Below is a small trained network, with its code and all its weights. Each question gives an input and a target symbol and asks what happens when units are switched off, that is, made to give their printed mean instead of their output.

import numpy as np


def w(rows, s, z=0):
    codes = np.array(rows[::2]) - 128.0
    scale = np.full(codes.shape[1], s)
    scale[-1] = z or s
    return codes * scale


def f(y):
    return np.maximum(y, 0)


def softmax(a):
    e = np.exp(a - a.max(-1, keepdims=True))
    return e / e.sum(-1, keepdims=True)


def log_softmax(a):
    a = a - a.max(-1, keepdims=True)
    return a - np.log(np.exp(a).sum(-1, keepdims=True))


def net(x, mask):
    ids = ['βδζλμξφψω'.index(c) for c in x.split()]
    T = len(ids)
    res = E[ids] + P[:T]
    r = res
    for j in range(3):
        rows = slice(4 * j, 4 * j + 4)
        q, k, v = (r @ M[0][rows].T for M in (Q, K, V))
        z = softmax(np.where(np.tri(T) > 0, q @ k.T / 4**0.5, -1e9)) @ v
        o = O[0][rows]
        res = res + np.where(mask[j], z, o[:, -1]) @ o[:, :-1]
    y = f(res @ A[0][:, :-1].T + A[0][:, -1])
    res = res + np.where(mask[3:15], y, B[0][:, -1]) @ B[0][:, :-1]
    return log_softmax(res[-1] @ U[:, :-1].T + U[:, -1])


Q, K, V, O, A, B = {}, {}, {}, {}, {}, {}
E = w([
[135,93,69],'β',
[187,186,250],'δ',
[6,235,21],'ζ',
[116,98,203],'λ',
[52,70,182],'μ',
[134,169,127],'ξ',
[137,172,131],'φ',
[178,54,71],'ψ',
[183,168,26],'ω',
],0.014)
P = w([
[144,138,175],'0',
[106,139,144],'1',
[185,139,131],'2',
[101,146,149],'3',
[108,63,50],'4',
[93,156,156],'5',
[200,120,93],'6',
[91,162,159],'7',
[227,142,123],'8',
[89,168,154],'9',
[119,33,7],'10',
[86,169,163],'11',
[115,24,12],'12',
[84,173,166],'13',
],0.012)
Q[0] = w([
[209,88,195],'H0',
[58,25,121],'H0',
[78,77,85],'H0',
[70,171,179],'H0',
[94,188,142],'H1',
[135,92,109],'H1',
[136,154,160],'H1',
[97,207,215],'H1',
[18,174,106],'H2',
[68,164,179],'H2',
[218,62,117],'H2',
[11,113,75],'H2',
],0.011)
K[0] = w([
[145,107,93],'H0',
[68,164,143],'H0',
[158,197,70],'H0',
[139,147,190],'H0',
[104,192,129],'H1',
[119,171,152],'H1',
[142,104,111],'H1',
[124,109,111],'H1',
[195,130,128],'H2',
[114,117,182],'H2',
[118,139,81],'H2',
[150,8,144],'H2',
],0.015)
V[0] = w([
[37,247,130],'H0',
[102,73,199],'H0',
[60,134,147],'H0',
[181,115,178],'H0',
[99,111,119],'H1',
[115,147,132],'H1',
[133,123,67],'H1',
[119,155,139],'H1',
[176,63,182],'H2',
[173,79,127],'H2',
[196,101,167],'H2',
[107,83,99],'H2',
],0.013)
O[0] = w([
[53,165,108,180],'H0',
[226,133,172,113],'H0',
[81,116,148,73],'H0',
[202,177,185,248],'H0',
[120,35,162,53],'H1',
[57,44,176,152],'H1',
[202,109,40,20],'H1',
[147,213,241,182],'H1',
[3,72,105,97],'H2',
[106,63,195,72],'H2',
[73,78,47,164],'H2',
[118,140,99,6],'H2',
],0.0046,0.0019)
A[0] = w([
[189,88,18,199],'N0',
[39,90,124,253],'N1',
[145,180,195,106],'N2',
[127,79,68,151],'N3',
[168,90,226,87],'N4',
[135,157,182,106],'N5',
[167,21,123,183],'N6',
[136,49,80,151],'N7',
[254,144,196,93],'N8',
[109,76,150,42],'N9',
[176,192,12,76],'N10',
[169,235,160,161],'N11',
],0.0098,0.0053)
B[0] = w([
[178,201,178,192],'N0',
[210,62,160,223],'N1',
[85,200,198,193],'N2',
[132,194,102,166],'N3',
[117,2,93,189],'N4',
[87,168,194,171],'N5',
[157,108,131,167],'N6',
[159,129,77,165],'N7',
[104,41,36,247],'N8',
[111,98,68,136],'N9',
[97,82,58,173],'N10',
[79,160,132,232],'N11',
],0.0077,0.011)
U = w([
[233,175,210,175],'β',
[89,143,187,186],'δ',
[20,118,36,105],'ζ',
[144,62,190,3],'λ',
[197,119,251,71],'μ',
[161,229,203,117],'ξ',
[162,219,203,137],'φ',
[189,74,95,191],'ψ',
[146,223,121,96],'ω',
],0.011,0.0068)

Each question gives the input, a string of symbols that net reads in full, and the target symbol t.
The units are the heads (4 rows each of Q, K, V and O) and the neurons (one row each of A and B). Each row of codes is followed by its name. A weight is (code - 128) times the scale printed after its matrix; where a second scale follows, it is the last column's (O, A, B and U).
mask holds one flag per unit, heads first, then neurons. A switched-off unit (its flag False) gives its mean, the last column of its rows in O or B, instead of its output. The means were averaged over made-up inputs and are rounded, as every weight is.
A unit's drop is (log p(t) with every unit on - log p(t) with that unit switched off) / (log p(t) with every unit on - log p(t) with every unit switched off).
The circuit of an input: a set's keep is (log p(t) with only the set's units on - log p(t) with every unit switched off) / (log p(t) with every unit on - log p(t) with every unit switched off). Starting from the 12 units with the biggest drops (on a tie, the unit counted first), units are removed one at a time, each time the one whose removal leaves the highest keep (on an exact tie, the one counted first), for as long as the keep stays at least 0.8.
units of the circuit, in order: the units of the circuit, biggest drop first
most important unit: the unit with the biggest drop
top k neurons: the k neurons with the biggest drops, biggest first
heads that matter: for each layer, one digit per head in row order, 1 if its drop is at least 0.15 and else 0, layers parted by /
drop when u is switched off: that unit's drop, to one decimal
input μ ψ δ δ ψ ξ β φ φ, target ψ: most important unit => H0
input β ψ λ ζ δ φ δ, target ζ: units of the circuit, in order => (N8, N11, H2, N1)
input δ δ λ δ ξ μ λ μ, target μ: units of the circuit, in order => (N8, N1)
input δ φ μ, target μ: top 4 neurons => (N8, N10, N1, N11)
input λ δ ζ ψ ζ ζ δ β λ, target ζ: top 3 neurons => (N8, N11, N1)
input λ ζ ξ β λ μ, target λ: top 2 neurons => (N1, N8)
input ξ φ μ δ δ ξ, target ξ: units of the circuit, in order => (N8, N4)
input δ λ β, target β: heads that matter => 001
input δ δ ξ ζ μ ζ λ ω ω, target ζ: units of the circuit, in order => (N10, N1)
input β ψ ω ω λ ξ ψ β φ, target ψ: units of the circuit, in order => (N8, H0)
input β ψ λ, target ψ: heads that matter => 110
input ζ δ δ, target ζ: top 3 neurons => (N8, N4, N11)
input ψ β μ ω, target ω: top 4 neurons => (N0, N8, N1, N4)
input ξ ψ μ ω, target ω: most important unit => N8
input δ δ δ β β μ, target λ: top 3 neurons => (N1, N0, N2)
input λ ω ζ ψ ζ ξ φ, target ζ: top 2 neurons => (N8, N10)
input μ δ δ μ λ δ δ δ δ δ, target δ: heads that matter => 100
input ξ δ δ φ, target ξ: heads that matter => 110
input λ β δ λ ψ ψ, target β: heads that matter => 000
input ζ μ λ δ ω λ ψ ξ δ, target ψ: heads that matter => 110
input ω λ β β ψ δ β μ μ δ ξ δ μ, target ψ: units of the circuit, in order => (N1)
input ξ δ δ ω ξ ψ ξ β ψ ψ, target β: top 3 neurons => (N8, N4, N0)
input ζ ζ δ λ δ β δ ζ ξ, target ζ: top 3 neurons => (N8, N11, N10)
input λ δ λ λ ζ δ δ δ, target δ: drop when N5 is switched off => 0.1
input ζ δ δ ζ δ λ λ, target ζ: drop when N0 is switched off => 0.2
